Below is a small trained network, with its code and all its weights. Each question gives an input and a target symbol and asks what happens when units are switched off, that is, made to give their printed mean instead of their output.

import numpy as np


def w(rows, s, z=0):
    codes = np.array(rows[::2]) - 128.0
    scale = np.full(codes.shape[1], s)
    scale[-1] = z or s
    return codes * scale


def f(y):
    return y / 2 * (1 + np.tanh(0.7978845608 * (y + 0.044715 * y**3)))


def softmax(a):
    e = np.exp(a - a.max(-1, keepdims=True))
    return e / e.sum(-1, keepdims=True)


def log_softmax(a):
    a = a - a.max(-1, keepdims=True)
    return a - np.log(np.exp(a).sum(-1, keepdims=True))


def net(x, mask):
    ids = ['βγζθξψ'.index(c) for c in x.split()]
    T = len(ids)
    res = E[ids] + P[:T]
    u = 0
    for l in range(2):
        r = res
        for j in range(2):
            rows = slice(2 * j, 2 * j + 2)
            q, k, v = (r @ M[l][rows].T for M in (Q, K, V))
            z = softmax(np.where(np.tri(T) > 0, q @ k.T / 2**0.5, -1e9)) @ v
            o = O[l][rows]
            res = res + np.where(mask[u + j], z, o[:, -1]) @ o[:, :-1]
        u += 2
        y = f(res @ A[l][:, :-1].T + A[l][:, -1])
        res = res + np.where(mask[u : u + 4], y, B[l][:, -1]) @ B[l][:, :-1]
        u += 4
    return log_softmax(res[-1] @ U[:, :-1].T + U[:, -1])


Q, K, V, O, A, B = {}, {}, {}, {}, {}, {}
E = w([
[165,141,75],'β',
[174,142,76],'γ',
[174,144,47],'ζ',
[238,49,7],'θ',
[24,170,182],'ξ',
[255,178,211],'ψ',
],0.0073)
P = w([
[64,1,70],'0',
[159,196,93],'1',
[198,18,176],'2',
[126,193,72],'3',
[185,53,189],'4',
[122,189,62],'5',
[164,79,193],'6',
[133,185,54],'7',
[142,91,195],'8',
[139,183,58],'9',
[120,103,202],'10',
[133,177,48],'11',
[95,99,186],'12',
],0.0078)
Q[0] = w([
[59,191,115],'0.h0',
[90,117,195],'0.h0',
[133,115,204],'0.h1',
[136,40,254],'0.h1',
],0.0096)
K[0] = w([
[89,138,188],'0.h0',
[97,178,113],'0.h0',
[136,124,66],'0.h1',
[159,106,5],'0.h1',
],0.013)
V[0] = w([
[247,63,32],'0.h0',
[155,232,137],'0.h0',
[43,66,67],'0.h1',
[2,126,188],'0.h1',
],0.0051)
O[0] = w([
[254,99,37,237],'0.h0',
[143,174,151,57],'0.h0',
[121,102,93,254],'0.h1',
[99,136,44,126],'0.h1',
],0.0089,0.00081)
A[0] = w([
[164,114,54,133],'0.n0',
[44,134,232,252],'0.n1',
[120,236,83,197],'0.n2',
[183,254,65,197],'0.n3',
],0.0078,0.0023)
B[0] = w([
[115,201,114,207],'0.n0',
[246,207,8,253],'0.n1',
[20,159,206,212],'0.n2',
[103,201,255,249],'0.n3',
],0.0066,0.0037)
Q[1] = w([
[96,193,169],'1.h0',
[108,254,59],'1.h0',
[125,157,103],'1.h1',
[114,136,127],'1.h1',
],0.0099)
K[1] = w([
[174,131,162],'1.h0',
[151,180,246],'1.h0',
[164,117,111],'1.h1',
[132,121,150],'1.h1',
],0.012)
V[1] = w([
[166,52,107],'1.h0',
[22,92,4],'1.h0',
[72,59,170],'1.h1',
[194,158,192],'1.h1',
],0.0041)
O[1] = w([
[138,93,176,19],'1.h0',
[21,2,2,104],'1.h0',
[101,66,240,4],'1.h1',
[157,206,126,113],'1.h1',
],0.0029,0.0016)
A[1] = w([
[197,112,254,252],'1.n0',
[140,45,62,78],'1.n1',
[54,180,238,158],'1.n2',
[224,36,137,58],'1.n3',
],0.0074,0.0033)
B[1] = w([
[163,15,144,217],'1.n0',
[69,86,196,166],'1.n1',
[52,124,202,254],'1.n2',
[2,142,117,175],'1.n3',
],0.0088,0.004)
U = w([
[87,7,114,182],'β',
[169,69,118,173],'γ',
[183,120,102,135],'ζ',
[218,224,16,152],'θ',
[27,203,148,102],'ξ',
[124,85,254,2],'ψ',
],0.0062,0.005)

Each question gives the input, a string of symbols that net reads in full, and the target symbol t.
The units are the heads (2 rows each of Q, K, V and O) and the neurons (one row each of A and B). Each row of codes is followed by its name. A weight is (code - 128) times the scale printed after its matrix; where a second scale follows, it is the last column's (O, A, B and U).
mask holds one flag per unit, layer by layer, with each layer's heads first. A switched-off unit (its flag False) gives its mean, the last column of its rows in O or B, instead of its output. The means were averaged over made-up inputs and are rounded, as every weight is.
A unit's drop is (log p(t) with every unit on - log p(t) with that unit switched off) / (log p(t) with every unit on - log p(t) with every unit switched off).
unit that matters most: the unit with the biggest drop
top k neurons: the k neurons with the biggest drops, biggest first
k most important neurons of layer l: the k neurons of layer l with the biggest drops, biggest first
drop when u is switched off: that unit's drop, to one decimal
input θ ξ ξ γ, target ξ: top 3 neurons => (0.n3; 0.n1; 0.n2)
input ζ ξ β ξ ξ β ζ ξ ξ ζ, target ξ: top 3 neurons => (0.n3; 0.n2; 0.n1)
input γ γ ψ, target β: top 3 neurons => (1.n3; 1.n0; 0.n1)
input γ ξ ξ ξ γ ψ, target ψ: 3 most important neurons of layer 0 => (0.n3; 0.n1; 0.n2)
input β ζ β ζ ψ γ, target ψ: 3 most important neurons of layer 0 => (0.n3; 0.n1; 0.n2)
input ξ ξ β ψ, target ψ: unit that matters most => 0.n3
input γ ξ β ζ ξ β ξ, target θ: top 3 neurons => (0.n1; 0.n3; 1.n2)
input ξ ξ γ ξ ζ ψ ξ γ, target ξ: 3 most important neurons of layer 0 => (0.n3; 0.n2; 0.n1)
input γ ζ ζ ψ ζ β, target ψ: top 2 neurons => (0.n3; 0.n1)
input ζ ξ β γ ψ γ, target ψ: 2 most important neurons of layer 1 => (1.n2; 1.n0)
input β β ξ ξ ζ γ ψ, target β: 2 most important neurons of layer 1 => (1.n0; 1.n3)
input γ ζ θ ζ ξ ξ ξ β, target ξ: drop when 0.n2 is switched off => 0.5
input ξ ξ ξ β, target ξ: drop when 1.n0 is switched off => 0.1
input β ξ ψ ψ ζ ζ ψ ζ β γ γ ζ, target ψ: top neuron => (0.n3)
input ξ β ξ ξ ψ ξ ξ, target θ: drop when 0.n3 is switched off => 0.3
